Below is a small trained network, with its code and all its weights. Each question gives an input and a class and asks what happens when units are switched off, that is, made to give their printed mean instead of their output.

import numpy as np


def w(rows, s, z=0):
    codes = np.array(rows[::2]) - 128.0
    scale = np.full(codes.shape[1], s)
    scale[-1] = z or s
    return codes * scale


def norm(h):
    return h / np.sqrt((h * h).mean(-1, keepdims=True) + 1e-5)


def f(y):
    return y / 2 * (1 + np.tanh(0.7978845608 * (y + 0.044715 * y**3)))


def log_softmax(a):
    a = a - a.max(-1, keepdims=True)
    return a - np.log(np.exp(a).sum(-1, keepdims=True))


def net(x, mask):
    res = np.array(x, float).reshape(1, 2) / 4 @ E
    u = 0
    for l in range(2):
        y = f(norm(res) @ A[l][:, :-1].T + A[l][:, -1])
        res = res + np.where(mask[u : u + 9], y, B[l][:, -1]) @ B[l][:, :-1]
        u += 9
    return log_softmax(norm(res)[-1] @ U[:, :-1].T + U[:, -1])


A, B = {}, {}
E = w([
[60,253,146,106,176],'x0',
[21,124,25,95,53],'x1',
],0.0051)
A[0] = w([
[212,154,88,226,180,145],'L0N0',
[1,133,217,32,118,197],'L0N1',
[67,66,120,96,44,143],'L0N2',
[202,173,187,105,171,80],'L0N3',
[123,93,105,140,63,253],'L0N4',
[107,102,71,206,114,139],'L0N5',
[139,106,43,45,77,130],'L0N6',
[172,33,118,113,123,114],'L0N7',
[60,195,174,135,124,89],'L0N8',
],0.008,0.0012)
B[0] = w([
[177,225,1,206,68,199],'L0N0',
[236,24,135,68,117,244],'L0N1',
[71,115,214,197,197,254],'L0N2',
[81,81,185,168,41,242],'L0N3',
[44,14,183,88,225,212],'L0N4',
[198,111,112,89,199,172],'L0N5',
[157,51,228,240,163,239],'L0N6',
[96,181,84,94,180,229],'L0N7',
[145,139,57,95,148,216],'L0N8',
],0.0058,0.004)
A[1] = w([
[134,149,151,183,213,224],'L1N0',
[137,176,88,2,125,110],'L1N1',
[147,117,227,118,58,5],'L1N2',
[167,50,114,148,77,42],'L1N3',
[140,196,153,215,66,225],'L1N4',
[155,96,104,139,180,53],'L1N5',
[216,93,149,179,103,134],'L1N6',
[162,76,56,146,219,79],'L1N7',
[141,37,165,163,188,157],'L1N8',
],0.0091,0.0023)
B[1] = w([
[125,111,71,118,48,194],'L1N0',
[85,220,255,72,137,177],'L1N1',
[98,197,59,180,60,139],'L1N2',
[89,172,178,152,153,153],'L1N3',
[190,67,93,80,168,225],'L1N4',
[83,231,122,173,115,154],'L1N5',
[75,107,124,64,148,192],'L1N6',
[112,184,165,169,57,202],'L1N7',
[156,148,102,110,138,254],'L1N8',
],0.0074,0.0069)
U = w([
[101,216,89,216,89,6],'0',
[115,205,234,54,183,132],'1',
[247,82,60,94,157,211],'2',
[70,26,177,186,229,192],'3',
],0.016,0.0016)

Each question gives the input, the list of numbers given to net, and the class t.
The units are the neurons (one row each of A and B). Each row of codes is followed by its name. A weight is (code - 128) times the scale printed after its matrix; where a second scale follows, it is the last column's (A, B and U).
mask holds one flag per neuron, layer by layer. A switched-off neuron (its flag False) gives its mean, the last column of its row in B, instead of its output. The means were averaged over made-up inputs and are rounded, as every weight is.
A unit's drop is (log p(t) with every unit on - log p(t) with that unit switched off) / (log p(t) with every unit on - log p(t) with every unit switched off).
unit that matters most: the unit with the biggest drop
k most important neurons: the k neurons with the biggest drops, biggest first
k most important neurons of layer l: the k neurons of layer l with the biggest drops, biggest first
drop when u is switched off: that unit's drop, to one decimal
input [-8,0], class 0: unit that matters most => L0N7
input [-7,1], class 3: 2 most important neurons => (L0N4; L0N0)
input [3,6], class 3: 3 most important neurons => (L0N0; L1N1; L1N4)
input [8,-5], class 2: 3 most important neurons => (L0N3; L0N7; L1N4)
input [-4,0], class 0: 2 most important neurons of layer 1 => (L1N7; L1N4)
input [2,4], class 3: 2 most important neurons => (L0N0; L1N1)
input [5,-8], class 2: drop when L1N4 is switched off => 0.6
input [-5,-3], class 0: drop when L0N7 is switched off => 0.6
input [5,-6], class 2: drop when L1N4 is switched off => 0.5
input [2,-2], class 2: drop when L1N4 is switched off => 0.6
